Each row has a name. After each piece below comes the name of the row it's from, unless a question asks for something else. Each question is about the rows just above it.

Columns, left to right: B Z A R L
J_533: [117 165 145 114  86]
J_918: [117 177 122 106 188]
J_831: [117 155 151 120  71]
J_765: [117 170 138  97 128]
Count the entries of [117 155 151]:	3
Which column holds [114 106] top down?	R
Number of entries in [117 155]:	2

Columns, left to right: M C N D P V U E J
J_370: [129  99 108 157  76 112 148 152 144]
J_747: [121 148 157 114 112 123 118 109 119]
J_213: [142 150 111 119 119 145  80  51  67]
J_838: [120 203 140 100  95 128 117  98 122]
Which column holds [ 76 112 119] top down?	P
[114 119 100] is in which column, read top down?	D
How many entries does [142 150 111 119] have?	4
Count the entries of [120 203 140 100  95 128 117]:	7

Columns, left to right: X T K S H W Y G Q F
J_720: [110 150 140 142 152 127 118 150 118 180]
J_185: [172  90 117 150 109 120 118 118 150  80]
J_618: [169  80 110 179 119 125  74 132 157  81]
J_485: [ 78 178 156 104 145 127 144 134  89 182]
J_181: [139  52  89 174 190 129  92 182 137 114]
J_644: [ 99 152 142 125 161 125 119 155 101 192]
J_685: [140  48  87 177 197 130  91 186 144 116]
How many entries does [169  80 110 179] have?	4
Number of entries in [139  52  89 174 190 129  92 182 137 114]:	10
Which column holds [129 125] top down?	W
Number of entries in [169  80 110 179 119 125]:	6
[118 150 118] is which row, read backwards?	J_720
Which column holds [150 157] top down?	Q
How many entries does [110 150 140 142 152 127 118 150] have?	8

Columns, left to right: funaz zomav mif suvi dumi sepe
J_983: [145 195 163 133 191 153]
J_535: [155 102  99 144 159  99]
J_642: [143 144  98 138  78 170]
J_624: [156  99  97 145 162 102]
J_128: [156  99  99 146 160  99]
J_62: [158  98  99 147 160  96]
J_837: [ 93  98 160 109 162  92]
[147  99  98] is which row, read backwards?	J_62
[145 155] is in which column, read top down?	funaz

Columns, left to right: zivu pote Toli zonag
J_549: [132 141 135 124]
J_325: [132 141 179 102]
J_24: [133 141 183 101]
J_484: [133 142 187  98]
J_565: [124 119  90 147]
J_815: [124 121 101 142]
J_690: [118  90 141 121]
How many entries does [132 141 135] have?	3
Which column holds this, read top down? [124 102 101  98 147 142]	zonag
Which row holds this, read backwards? [ 90 119]	J_565
Which column holds [133 133 124 124] top down?	zivu
Which row holds this, read backwards? [101 121 124]	J_815

Columns, left to right: Mifen kodat faz Vute kepos Mozu
J_606: [ 67 106 107 167 118 141]
J_447: [165 118 163 162 158 149]
J_116: [137 119  94 149 127 126]
J_768: [ 71 101 112 166 113 135]
J_54: [ 87  80  93 163 102 149]
Which column holds this, read top down? [126 135 149]	Mozu
How many entries does [137 119  94 149 127 126] have?	6
How many entries does [165 118 163 162] have?	4
Which column holds [126 135] top down?	Mozu
Count the entries of [87 80]:	2
Which column holds [163  94 112  93] top down?	faz

Columns, left to right: Sebo terik Vuk gudab degis voni zabo Zegur
J_69: [148  57  98 104 150 124  87 120]
J_528: [ 64 158 152 126 193 139 175 170]
J_20: [ 88 151 134 148 164 125 168 174]
J_593: [129  71 128  58 121 123 130 103]
J_729: [175 139 126  64 158 152 193 151]
[ 87 175] is in which column, read top down?	zabo
[170 175 139 193 126 152 158] is which row, read backwards?	J_528
Count the entries of [ 64 158 152 126 193 139 175]:	7
Count the entries of [148  57  98 104 150 124  87 120]:	8
Number of entries in [175]:	1
Which row holds this, read backwards? [175 139 193 126 152 158  64]	J_528
Which row holds this, read backwards? [120  87 124 150]	J_69

Columns, left to right: sus Raf gulib pite
J_742: [140 153 202 193]
J_260: [156 168 192 197]
J_567: [193 199 149 193]
J_798: [198 207 128 184]
[193 149] is which row, read backwards?	J_567
Which column holds this, read top down? [193 197 193]	pite
Which column holds this, read top down? [199 207]	Raf

Columns, left to right: dibiz Nep zoveb kavo tobo
J_679: [168 209 160 128 135]
J_512: [139 135 163 132 135]
J_744: [126 175 160 128 128]
Which column holds this, read top down? [135 175]	Nep
Count the entries of [139 135 163 132]:	4
How many entries does [168 209 160] have?	3
Which row holds this, read backwards? [128 160 209 168]	J_679
Which column holds [128 132] top down?	kavo

